Below are the code and all the weights of a small trained network. Each question names an input and a class and asks about switching units off, where a switched-off unit gives its printed mean instead of its output.

import numpy as np


def w(rows, s, z=0):
    codes = np.array(rows[::2]) - 128.0
    scale = np.full(codes.shape[1], s)
    scale[-1] = z or s
    return codes * scale


def norm(h):
    return h / np.sqrt((h * h).mean(-1, keepdims=True) + 1e-5)


def f(y):
    return np.maximum(y, 0)


def log_softmax(a):
    a = a - a.max(-1, keepdims=True)
    return a - np.log(np.exp(a).sum(-1, keepdims=True))


def net(x, mask):
    res = np.array(x, float).reshape(1, 7) / 4 @ E
    u = 0
    for l in range(2):
        y = f(norm(res) @ A[l][:, :-1].T + A[l][:, -1])
        res = res + np.where(mask[u : u + 8], y, B[l][:, -1]) @ B[l][:, :-1]
        u += 8
    return log_softmax(norm(res)[-1] @ U[:, :-1].T + U[:, -1])


A, B = {}, {}
E = w([
[242,77,179,138,132,166,128,156,121,138],'x0',
[16,193,217,221,193,115,162,156,99,193],'x1',
[117,174,123,205,109,95,179,244,88,190],'x2',
[135,180,143,1,79,65,121,160,105,176],'x3',
[70,132,42,116,171,95,115,152,181,113],'x4',
[157,161,145,159,8,98,54,197,160,62],'x5',
[121,136,202,159,142,157,130,53,118,121],'x6',
],0.0055)
A[0] = w([
[87,157,106,108,127,102,131,177,97,160,104],'0.n0',
[18,151,168,220,181,115,187,172,130,187,21],'0.n1',
[137,90,69,91,100,102,82,142,136,148,77],'0.n2',
[163,145,145,212,98,134,155,204,91,126,2],'0.n3',
[126,181,152,124,115,120,91,185,98,142,99],'0.n4',
[157,61,127,161,166,197,143,65,150,113,25],'0.n5',
[175,146,201,98,122,140,126,105,83,174,48],'0.n6',
[188,159,255,78,131,146,162,86,112,175,13],'0.n7',
],0.007,0.0054)
B[0] = w([
[182,100,152,154,170,179,151,80,131,118,198],'0.n0',
[54,246,125,147,254,117,42,205,60,127,254],'0.n1',
[140,195,140,84,146,162,162,182,168,113,172],'0.n2',
[142,43,134,181,40,181,168,146,206,173,178],'0.n3',
[141,93,101,149,162,225,87,111,133,98,190],'0.n4',
[193,135,130,158,209,167,100,59,180,110,204],'0.n5',
[61,47,179,92,117,79,119,128,74,159,176],'0.n6',
[126,37,199,34,104,96,93,102,22,161,198],'0.n7',
],0.0065,0.005)
A[1] = w([
[183,103,118,169,177,142,127,69,132,88,43],'1.n0',
[66,181,123,196,184,94,132,144,72,157,32],'1.n1',
[88,111,134,98,159,118,150,88,105,135,87],'1.n2',
[167,148,124,126,82,114,121,186,156,110,77],'1.n3',
[127,120,47,79,155,88,197,147,127,164,1],'1.n4',
[71,157,128,128,61,130,113,66,167,97,103],'1.n5',
[130,125,70,79,158,129,193,136,125,159,33],'1.n6',
[164,99,176,254,67,121,176,182,123,170,75],'1.n7',
],0.0088,0.0048)
B[1] = w([
[139,79,98,164,170,218,139,57,199,192,205],'1.n0',
[121,220,167,172,254,142,59,189,112,73,254],'1.n1',
[180,100,130,157,89,112,119,153,117,117,177],'1.n2',
[176,103,167,146,107,104,91,216,209,100,176],'1.n3',
[122,215,98,59,116,162,223,121,79,152,153],'1.n4',
[102,143,173,198,145,44,178,107,96,96,170],'1.n5',
[102,218,72,101,113,165,219,73,96,180,153],'1.n6',
[52,79,1,177,51,151,156,168,89,243,197],'1.n7',
],0.0071,0.006)
U = w([
[56,194,158,195,251,142,82,208,83,157,219],'0',
[143,42,240,55,97,98,106,105,37,170,170],'1',
[122,206,47,38,130,139,233,120,130,150,120],'2',
[42,158,152,180,119,30,127,42,144,45,4],'3',
[184,142,126,90,62,81,90,223,229,50,91],'4',
[171,61,117,161,191,211,121,29,209,129,146],'5',
[112,54,71,207,20,172,132,208,121,227,100],'6',
],0.013,0.0035)

Each question gives the input, the list of numbers given to net, and the class t.
The units are the neurons (one row each of A and B). Each row of codes is followed by its name. A weight is (code - 128) times the scale printed after its matrix; where a second scale follows, it is the last column's (A, B and U).
mask holds one flag per neuron, layer by layer. A switched-off neuron (its flag False) gives its mean, the last column of its row in B, instead of its output. The means were averaged over made-up inputs and are rounded, as every weight is.
A unit's drop is (log p(t) with every unit on - log p(t) with that unit switched off) / (log p(t) with every unit on - log p(t) with every unit switched off).
The circuit of an input: a set's keep is (log p(t) with only the set's units on - log p(t) with every unit switched off) / (log p(t) with every unit on - log p(t) with every unit switched off). Starting from the 12 units with the biggest drops (on a tie, the unit counted first), units are removed one at a time, each time the one whose removal leaves the highest keep (on an exact tie, the one counted first), for as long as the keep stays at least 0.8.
units of the circuit, in order: the units of the circuit, biggest drop first
top k neurons: the k neurons with the biggest drops, biggest first
k most important neurons of layer l: the k neurons of layer l with the biggest drops, biggest first
drop when u is switched off: that unit's drop, to one decimal
input [-2,-1,2,4,5,-8,3], class 2: units of the circuit, in order => 1.n6
input [-4,-3,2,0,6,3,7], class 3: units of the circuit, in order => 0.n1, 1.n5
input [-8,-1,-3,-7,2,3,1], class 3: top 2 neurons => 1.n5, 0.n1
input [-4,1,0,6,6,4,5], class 3: units of the circuit, in order => 0.n1, 1.n5
input [7,0,-5,-2,-7,1,-4], class 1: top 2 neurons => 0.n7, 0.n6
input [4,-2,5,3,0,-4,1], class 1: top 2 neurons => 0.n7, 0.n6
input [4,-5,4,-3,3,0,1], class 6: top 2 neurons => 1.n7, 0.n1
input [-8,-8,-2,-8,5,4,2], class 3: top 3 neurons => 1.n5, 0.n0, 0.n4
input [4,1,2,1,-4,-8,-7], class 1: units of the circuit, in order => 0.n7, 0.n1, 1.n1
input [-1,2,7,-4,-8,5,1], class 6: top 2 neurons => 0.n3, 1.n7
input [4,-5,3,5,-3,-6,-4], class 2: 2 most important neurons of layer 1 => 1.n6, 1.n4
input [-1,5,6,6,-8,8,5], class 6: top 2 neurons => 1.n7, 0.n3
input [1,3,-8,1,-5,5,-6], class 4: top 2 neurons => 0.n0, 1.n3
input [-6,-1,0,2,7,4,-3], class 4: units of the circuit, in order => 0.n1
input [4,5,6,5,5,8,-1], class 6: top 2 neurons => 0.n3, 1.n7
input [7,8,5,8,-7,8,3], class 6: drop when 1.n7 is switched off => 0.5
input [2,-1,1,-4,-8,-4,-8], class 6: drop when 1.n7 is switched off => 0.7
input [6,-2,1,2,2,0,8], class 1: drop when 1.n2 is switched off => 0.0
input [-1,-3,4,-4,-4,-1,3], class 6: drop when 1.n7 is switched off => 0.7
input [-2,-3,6,-1,-8,-8,8], class 1: units of the circuit, in order => 0.n7
